Moves between points:
ε: sd->pg, fh->rr, pn->qh, rp->jh, tj->ll, nq->ff, zl->qn, sf->fc, pf->fh, sb->rl, tp->zg, hp->pn, cg->jf, mf->hd, bg->nl, cc->mn, tb->rm, fm->zr, ff->lg, ll->bm, pq->tb, pp->sd, pg->pp, nl->nb, bm->tj, zc->bh, mn->mj, dt->bf, lq->fs, hr->fm, rl->mg, lb->hz, fs->ft, cl->lt, zh->gb, qh->hp, qb->dt, hl->lj, lh->tc, jt->mf, cd->gj, qz->rq, jq->cl, qf->sf, fq->gz, zq->rd, nb->bg, gb->sj, rj->fb, qp->zc, lg->nq, hq->lb, fc->qf, gz->sg, tn->cg, qn->ch, fb->ms, hd->jt, zr->hr, sj->zh, jh->sc, nz->tz, mj->cc, lt->jq, rr->pf, rm->pq, sg->fq, rq->ht, tz->zj, gj->bt, hz->hq, bh->qp, ch->zl, ms->rj, zg->bq, gl->lh, rt->hl, lj->rt, rd->pm, bq->tp, bt->cd, sc->rp, mg->sb, ht->qz, pm->zq, tc->gl, bf->qb, ft->lq, zj->nz, jf->tn
ψ: sd->rq, fh->gz, pn->ll, rp->jf, nq->zr, zl->bg, sf->fh, pf->fq, tp->pn, hp->tj, cg->qn, mf->rp, cc->lq, tb->mj, ff->hr, pq->mn, pp->qz, pg->ht, zc->tc, mn->fs, dt->rt, lb->gj, cl->tz, zh->zq, qh->bm, qb->lj, hl->bh, lh->sb, jt->sc, cd->ff, qz->bq, jq->nz, qf->pf, fq->jq, zq->pq, gb->rd, rj->hq, qp->lh, lg->fm, hq->cd, fc->rr, gz->cl, tn->zl, qn->nl, fb->lb, hd->jh, sj->pm, jh->tn, mj->ft, lt->zj, rr->sg, rm->cc, sg->lt, rq->tp, gj->lg, hz->bt, bh->gl, ch->nb, ms->hz, zg->qh, gl->mg, rt->zc, lj->qp, rd->tb, bq->hp, bt->nq, sc->cg, ht->zg, pm->rm, tc->rl, bf->hl, jf->ch
ρ: sd->ms, fh->pm, pn->nq, rp->hl, tj->fm, nq->pn, zl->lh, sf->sj, pf->rd, sb->bg, tp->bt, hp->lg, cg->zc, mf->bf, bg->sb, cc->cl, tb->fq, fm->tj, ff->qh, ll->zr, pq->sg, pp->fb, pg->rj, nl->rl, bm->hr, zc->cg, mn->lt, dt->jt, lq->tz, hr->bm, rl->nl, lb->qz, fs->zj, cl->cc, zh->fc, qh->ff, qb->hd, hl->rp, lh->zl, jt->dt, cd->zg, qz->lb, jq->mj, qf->gb, fq->tb, zq->rr, nb->mg, gb->qf, rj->pg, qp->tn, lg->hp, hq->ht, fc->zh, gz->rm, tn->qp, qn->tc, fb->pp, hd->qb, zr->ll, sj->sf, jh->lj, nz->ft, mj->jq, lt->mn, rr->zq, rm->gz, sg->pq, rq->hz, tz->lq, gj->bq, hz->rq, bh->jf, ch->gl, ms->sd, zg->cd, gl->ch, rt->sc, lj->jh, rd->pf, bq->gj, bt->tp, sc->rt, mg->nb, ht->hq, pm->fh, tc->qn, bf->mf, ft->nz, zj->fs, jf->bh
φ: sd->pp, fh->pf, pn->hp, rp->sc, tj->bm, nq->lg, zl->ch, sf->qf, pf->rr, sb->mg, tp->bq, hp->qh, cg->tn, mf->jt, bg->nb, cc->mj, tb->pq, fm->hr, ff->nq, ll->tj, pq->rm, pp->pg, pg->sd, nl->bg, bm->ll, zc->qp, mn->cc, dt->qb, lq->ft, hr->zr, rl->sb, lb->hq, fs->lq, cl->jq, zh->sj, qh->pn, qb->bf, hl->rt, lh->gl, jt->hd, cd->bt, qz->ht, jq->lt, qf->fc, fq->sg, zq->pm, nb->nl, gb->zh, rj->ms, qp->bh, lg->ff, hq->hz, fc->sf, gz->fq, tn->jf, qn->zl, fb->rj, hd->mf, zr->fm, sj->gb, jh->rp, nz->zj, mj->mn, lt->cl, rr->fh, rm->tb, sg->gz, rq->qz, tz->nz, gj->cd, hz->lb, bh->zc, ch->qn, ms->fb, zg->tp, gl->tc, rt->lj, lj->hl, rd->zq, bq->zg, bt->gj, sc->jh, mg->rl, ht->rq, pm->rd, tc->lh, bf->dt, ft->fs, zj->tz, jf->cg
θ: fh->sf, pn->tp, rp->mf, tj->hp, nq->bt, zl->tn, pf->qf, sb->lh, tp->rq, hp->bq, cg->sc, bg->zl, cc->rm, tb->rd, fm->lg, ff->cd, ll->pn, pq->zq, nl->qn, bm->qh, zc->rt, mn->pq, lq->cc, hr->ff, rl->tc, lb->fb, fs->mn, cl->gz, qh->zg, hl->bf, lh->qp, cd->hq, qz->pp, jq->fq, fq->pf, zq->zh, nb->ch, qp->lj, lg->gj, hq->rj, gz->fh, tn->jh, qn->cg, zr->nq, jh->hd, nz->jq, mj->tb, lt->sg, rr->fc, rm->pm, sg->rr, rq->sd, tz->cl, gj->lb, hz->ms, bh->hl, ch->jf, zg->ht, gl->bh, rt->dt, lj->qb, rd->gb, bq->qz, bt->hz, sc->jt, mg->gl, ht->pg, pm->sj, tc->zc, ft->mj, zj->lt, jf->rp
τ: sd->hd, fh->qz, pn->zl, rp->fh, tj->nb, nq->lh, zl->lt, sf->pp, pf->ht, sb->fs, tp->tn, hp->ch, cg->fq, mf->sf, bg->zj, cc->lg, tb->cd, fm->mg, ff->tc, ll->bg, pq->bt, pp->mf, pg->jt, nl->nz, bm->nl, zc->tb, mn->nq, dt->gb, lq->fm, hr->rl, rl->ft, lb->hl, fs->zr, cl->hp, zh->ms, qh->qn, qb->zh, hl->pm, lh->mn, jt->qf, cd->zc, qz->rp, jq->qh, qf->pg, fq->zg, zq->hz, nb->tz, gb->rj, rj->dt, qp->pq, lg->gl, hq->rt, fc->sd, gz->bq, tn->sg, qn->jq, fb->bf, hd->fc, zr->sb, sj->fb, jh->rr, nz->bm, mj->ff, lt->pn, rr->rq, rm->gj, sg->tp, rq->jh, tz->tj, gj->bh, hz->lj, bh->rm, ch->cl, ms->qb, zg->cg, gl->cc, rt->rd, lj->zq, rd->hq, bq->jf, bt->qp, sc->pf, mg->lq, ht->sc, pm->lb, tc->mj, bf->sj, ft->hr, zj->ll, jf->gz

In the rows, 476 means zero.

The rows follow the links: the fewer symbols apart two points are, the more alike their rows tend to be.

Named rows; a name shown again gets a slightly different row:
sj -> [697, 295, 453, 589, 554, 549, 294, 258, 566, 456, 440, 710, 366, 310, 366, 450, 557, 610, 264, 468, 653, 271, 538, 488, 624, 551, 419, 659, 379, 253, 298, 423, 581, 460, 491, 689, 384, 287, 538, 670, 568, 367, 515, 416, 373, 412, 475, 763]
qh -> [313, 692, 786, 391, 511, 467, 547, 605, 365, 528, 440, 169, 572, 591, 541, 527, 327, 390, 642, 561, 293, 373, 282, 643, 405, 340, 322, 353, 627, 585, 587, 523, 486, 408, 395, 301, 491, 700, 298, 267, 502, 512, 320, 594, 549, 369, 343, 243]
sd -> [577, 83, 663, 355, 453, 589, 678, 601, 535, 357, 593, 429, 601, 438, 478, 620, 553, 490, 477, 559, 467, 426, 258, 520, 542, 724, 256, 608, 507, 568, 455, 451, 474, 410, 775, 567, 489, 294, 300, 368, 452, 425, 411, 703, 611, 350, 482, 515]
pg -> [593, 345, 925, 386, 559, 611, 491, 377, 414, 424, 488, 281, 584, 450, 385, 674, 444, 452, 492, 664, 538, 352, 266, 577, 506, 620, 35, 602, 525, 545, 434, 454, 519, 402, 534, 469, 618, 489, 288, 381, 505, 451, 321, 639, 542, 338, 380, 521]
fs -> [393, 609, 59, 455, 413, 377, 437, 445, 357, 614, 632, 546, 440, 429, 388, 246, 541, 600, 489, 518, 273, 602, 417, 347, 482, 347, 862, 510, 269, 266, 426, 351, 377, 481, 459, 525, 335, 484, 578, 298, 348, 429, 564, 516, 413, 465, 694, 491]
hz -> [648, 282, 477, 411, 300, 613, 697, 449, 613, 273, 563, 648, 511, 333, 513, 357, 512, 592, 775, 388, 260, 353, 500, 276, 480, 736, 493, 482, 312, 462, 361, 452, 564, 367, 671, 541, 406, 488, 454, 494, 657, 225, 287, 602, 422, 523, 698, 483]
fh -> [529, 292, 618, 613, 607, 361, 511, 646, 503, 533, 305, 638, 381, 468, 548, 650, 579, 398, 192, 537, 623, 225, 372, 815, 535, 325, 316, 635, 421, 413, 628, 493, 562, 532, 503, 580, 382, 262, 526, 559, 430, 525, 582, 392, 521, 286, 200, 561]
bf -> [665, 233, 467, 516, 514, 701, 271, 269, 678, 319, 480, 632, 433, 433, 411, 553, 494, 585, 317, 345, 764, 538, 689, 296, 616, 654, 395, 568, 584, 446, 345, 487, 557, 490, 493, 641, 529, 329, 432, 786, 588, 428, 509, 353, 365, 629, 486, 641]
lb -> [471, 334, 552, 562, 509, 708, 407, 468, 679, 267, 441, 587, 474, 310, 563, 444, 391, 659, 601, 346, 435, 154, 731, 361, 590, 599, 370, 528, 512, 321, 380, 523, 603, 395, 420, 612, 315, 479, 487, 682, 695, 221, 314, 449, 290, 543, 432, 469]
hd -> [652, 69, 552, 356, 412, 500, 628, 495, 496, 387, 530, 439, 532, 513, 475, 729, 620, 377, 340, 539, 683, 683, 328, 480, 508, 691, 311, 532, 501, 708, 453, 490, 381, 516, 711, 567, 690, 262, 363, 505, 368, 632, 557, 553, 664, 495, 509, 562]
sc -> [621, 451, 795, 418, 437, 473, 501, 323, 458, 429, 379, 350, 444, 616, 437, 709, 484, 280, 395, 554, 708, 643, 417, 608, 335, 554, 226, 374, 561, 709, 542, 558, 475, 572, 445, 284, 761, 544, 438, 579, 461, 682, 492, 410, 601, 524, 365, 461]
mf -> [506, 105, 585, 452, 573, 573, 394, 511, 535, 416, 431, 435, 463, 523, 489, 754, 530, 410, 249, 447, 838, 615, 504, 549, 587, 613, 198, 549, 716, 550, 530, 544, 458, 543, 563, 617, 585, 245, 396, 632, 459, 617, 553, 391, 534, 515, 294, 557]
nz -> [337, 810, 456, 488, 587, 280, 385, 479, 244, 737, 506, 257, 504, 551, 390, 431, 446, 408, 369, 677, 414, 536, 239, 686, 438, 187, 517, 486, 430, 421, 587, 406, 391, 477, 360, 406, 470, 591, 457, 172, 315, 617, 573, 507, 563, 348, 386, 432]
lh -> [490, 523, 108, 404, 294, 462, 519, 435, 533, 440, 543, 541, 419, 495, 500, 379, 454, 420, 624, 322, 414, 788, 708, 148, 417, 551, 823, 332, 375, 584, 409, 493, 367, 543, 528, 402, 498, 553, 560, 557, 441, 465, 528, 347, 442, 711, 694, 375]
qp -> [596, 454, 245, 417, 196, 480, 641, 377, 593, 334, 491, 692, 432, 510, 448, 428, 516, 450, 698, 278, 457, 686, 702, 149, 352, 605, 762, 342, 359, 612, 409, 468, 424, 578, 551, 388, 526, 472, 594, 614, 558, 512, 486, 409, 476, 714, 739, 455]
pf -> [691, 603, 833, 506, 509, 362, 532, 363, 351, 568, 319, 461, 443, 507, 361, 635, 606, 365, 338, 719, 520, 346, 225, 811, 382, 348, 262, 513, 334, 558, 551, 409, 550, 501, 391, 362, 631, 499, 531, 397, 440, 585, 544, 529, 612, 298, 333, 590]
zh -> [831, 319, 373, 445, 399, 517, 490, 248, 501, 487, 531, 738, 389, 318, 336, 412, 675, 593, 377, 586, 476, 440, 362, 358, 513, 647, 576, 634, 169, 400, 297, 332, 493, 493, 676, 673, 504, 321, 571, 527, 485, 382, 517, 565, 462, 436, 678, 761]

Each walk starts at a row. The symbols on each line, taken left to right, move it on to the next point.
Each answer is a row, close to the row of the point it stands for.
new walk
[611, 188, 631, 586, 653, 456, 416, 503, 494, 504, 389, 561, 425, 415, 464, 689, 606, 477, 172, 589, 658, 331, 391, 724, 618, 462, 241, 684, 462, 395, 519, 457, 552, 474, 604, 670, 454, 199, 455, 504, 409, 531, 546, 460, 519, 307, 282, 681]
ε ρ ε ρ ψ ρ φ ε
[769, 766, 596, 564, 456, 490, 390, 67, 479, 516, 380, 640, 351, 357, 282, 393, 529, 529, 454, 543, 464, 287, 413, 486, 354, 441, 478, 517, 207, 363, 366, 364, 611, 433, 323, 421, 535, 588, 615, 576, 622, 434, 471, 490, 381, 453, 495, 706]
ε φ φ ε θ
[811, 599, 670, 508, 509, 553, 299, 26, 485, 497, 469, 549, 390, 340, 201, 418, 593, 597, 340, 621, 581, 362, 396, 438, 443, 533, 396, 622, 269, 360, 278, 361, 602, 457, 424, 532, 590, 486, 520, 592, 515, 400, 487, 538, 375, 458, 554, 785]
new walk
[722, 351, 371, 396, 244, 569, 535, 295, 582, 273, 494, 701, 422, 466, 431, 473, 570, 510, 564, 308, 515, 677, 699, 151, 360, 739, 622, 428, 344, 591, 361, 468, 393, 554, 591, 491, 590, 362, 569, 651, 553, 491, 521, 420, 496, 667, 751, 602]
ψ θ ψ θ θ
[760, 232, 405, 386, 325, 637, 496, 240, 567, 333, 593, 567, 444, 371, 387, 509, 608, 549, 432, 463, 633, 700, 536, 186, 503, 808, 515, 561, 420, 537, 265, 456, 466, 539, 640, 638, 644, 336, 467, 638, 516, 469, 518, 470, 483, 637, 735, 653]
φ τ φ τ ρ ρ
[724, 510, 743, 426, 481, 717, 404, 129, 533, 385, 539, 454, 579, 329, 331, 460, 419, 632, 553, 535, 498, 338, 438, 326, 503, 717, 268, 560, 487, 451, 249, 457, 641, 376, 468, 577, 581, 580, 383, 524, 632, 295, 267, 616, 338, 475, 619, 608]
new walk
[423, 788, 621, 547, 513, 281, 452, 451, 263, 685, 369, 403, 432, 581, 415, 472, 486, 330, 394, 656, 427, 423, 244, 761, 365, 199, 440, 421, 363, 480, 641, 449, 452, 534, 335, 283, 494, 579, 563, 305, 381, 650, 573, 479, 556, 338, 293, 466]
τ ε θ φ φ ρ τ θ φ
[594, 317, 418, 557, 462, 612, 323, 320, 710, 304, 417, 669, 388, 427, 552, 502, 496, 511, 403, 222, 714, 528, 859, 311, 543, 582, 494, 446, 556, 485, 388, 557, 546, 509, 407, 569, 480, 389, 556, 823, 646, 472, 507, 291, 327, 652, 480, 559]
φ φ ψ φ θ ψ
[491, 465, 297, 557, 432, 537, 344, 410, 665, 334, 380, 658, 340, 459, 589, 435, 361, 474, 495, 206, 631, 545, 922, 269, 499, 502, 607, 431, 575, 470, 452, 556, 538, 521, 347, 464, 439, 487, 584, 784, 653, 480, 532, 176, 346, 689, 456, 475]
new walk
[388, 590, 893, 406, 516, 466, 638, 559, 386, 465, 451, 249, 603, 527, 515, 600, 358, 382, 646, 570, 347, 320, 279, 671, 371, 472, 193, 375, 545, 633, 600, 516, 515, 386, 450, 292, 553, 662, 369, 374, 514, 515, 259, 539, 554, 363, 297, 277]
ψ τ φ ψ τ θ ρ τ
[343, 562, 295, 407, 351, 534, 653, 564, 534, 418, 617, 507, 532, 414, 556, 224, 415, 599, 815, 373, 155, 440, 547, 235, 463, 573, 722, 397, 348, 440, 412, 456, 439, 376, 549, 422, 296, 567, 480, 376, 518, 283, 320, 591, 382, 522, 725, 335]
θ ε φ θ ρ τ
[620, 176, 545, 361, 324, 431, 689, 596, 508, 343, 442, 532, 452, 604, 559, 714, 634, 262, 452, 483, 640, 662, 418, 456, 418, 605, 358, 464, 464, 759, 546, 495, 415, 589, 725, 425, 706, 297, 438, 507, 366, 644, 560, 466, 709, 523, 517, 435]
new walk
[525, 572, 742, 436, 421, 388, 519, 440, 426, 544, 373, 338, 453, 666, 494, 674, 426, 249, 485, 519, 602, 670, 462, 594, 278, 447, 323, 351, 589, 717, 554, 551, 457, 573, 385, 224, 730, 594, 459, 525, 470, 735, 492, 412, 614, 512, 342, 357]
θ θ ψ φ ψ ε τ φ ε
[519, 732, 741, 531, 554, 269, 597, 443, 337, 648, 284, 439, 435, 563, 435, 575, 550, 320, 384, 650, 463, 327, 230, 817, 339, 240, 340, 487, 291, 520, 630, 459, 526, 499, 334, 316, 579, 551, 585, 384, 443, 643, 550, 474, 564, 260, 297, 487]
ρ φ τ φ φ θ ψ ε
[362, 410, 435, 621, 503, 634, 440, 551, 646, 338, 451, 595, 520, 364, 614, 328, 321, 584, 683, 258, 357, 185, 754, 371, 528, 537, 517, 437, 518, 338, 459, 553, 634, 361, 402, 571, 223, 528, 499, 630, 689, 197, 287, 403, 307, 526, 423, 407]
new walk
[507, 466, 966, 433, 507, 557, 602, 476, 409, 440, 458, 274, 569, 504, 492, 646, 364, 400, 560, 590, 425, 283, 281, 619, 399, 526, 95, 461, 561, 595, 495, 512, 546, 399, 479, 357, 582, 580, 319, 408, 551, 486, 313, 574, 567, 359, 371, 412]
θ φ ψ ρ ε
[663, 636, 750, 512, 405, 663, 465, 186, 544, 328, 466, 474, 549, 344, 381, 411, 375, 580, 666, 455, 369, 258, 539, 351, 385, 630, 300, 449, 436, 467, 301, 454, 645, 365, 370, 406, 523, 640, 436, 539, 697, 269, 234, 543, 317, 501, 511, 534]
ε φ θ ε ε ε ε
[580, 230, 603, 535, 577, 686, 349, 366, 656, 295, 525, 517, 556, 327, 460, 466, 427, 685, 438, 404, 561, 265, 597, 342, 641, 690, 281, 632, 570, 340, 324, 452, 593, 389, 518, 712, 400, 386, 386, 629, 627, 221, 325, 468, 295, 436, 467, 617]
new walk
[783, 499, 593, 458, 441, 666, 308, 54, 548, 322, 531, 501, 438, 403, 258, 551, 480, 552, 442, 453, 680, 630, 571, 246, 410, 695, 356, 521, 517, 547, 263, 458, 556, 500, 428, 450, 718, 546, 431, 665, 522, 473, 428, 422, 418, 607, 641, 682]
τ ε ρ τ ψ θ τ ψ
[453, 164, 605, 541, 560, 476, 493, 632, 548, 348, 344, 481, 418, 606, 641, 759, 507, 317, 274, 372, 806, 591, 606, 596, 526, 504, 205, 448, 679, 597, 562, 604, 475, 581, 552, 518, 613, 321, 441, 676, 486, 653, 562, 260, 612, 507, 197, 467]
τ ε τ ε ε ρ ψ ψ
[244, 537, 344, 560, 555, 609, 402, 630, 583, 417, 513, 490, 504, 392, 592, 288, 322, 630, 637, 278, 350, 291, 743, 340, 573, 493, 612, 402, 577, 307, 466, 530, 528, 380, 359, 528, 223, 570, 437, 524, 679, 250, 337, 382, 292, 533, 448, 322]
new walk
[684, 858, 536, 593, 436, 421, 440, 142, 447, 538, 389, 635, 333, 376, 320, 293, 517, 521, 500, 519, 379, 325, 488, 488, 285, 345, 627, 433, 197, 368, 418, 403, 575, 461, 235, 372, 535, 650, 683, 518, 607, 451, 504, 451, 329, 468, 544, 631]
ψ θ φ θ ψ τ
[541, 433, 384, 475, 272, 566, 728, 498, 609, 324, 521, 621, 489, 437, 547, 279, 462, 576, 785, 358, 165, 360, 540, 238, 420, 648, 620, 396, 319, 460, 424, 463, 494, 398, 583, 500, 325, 537, 453, 433, 620, 265, 319, 599, 431, 524, 707, 448]
ρ ρ ε τ ε ρ τ
[402, 388, 545, 607, 607, 310, 544, 713, 461, 581, 280, 614, 313, 511, 618, 581, 560, 378, 261, 483, 541, 234, 458, 844, 515, 261, 387, 544, 403, 415, 691, 469, 496, 501, 469, 530, 339, 295, 620, 507, 464, 531, 628, 317, 547, 335, 178, 525]
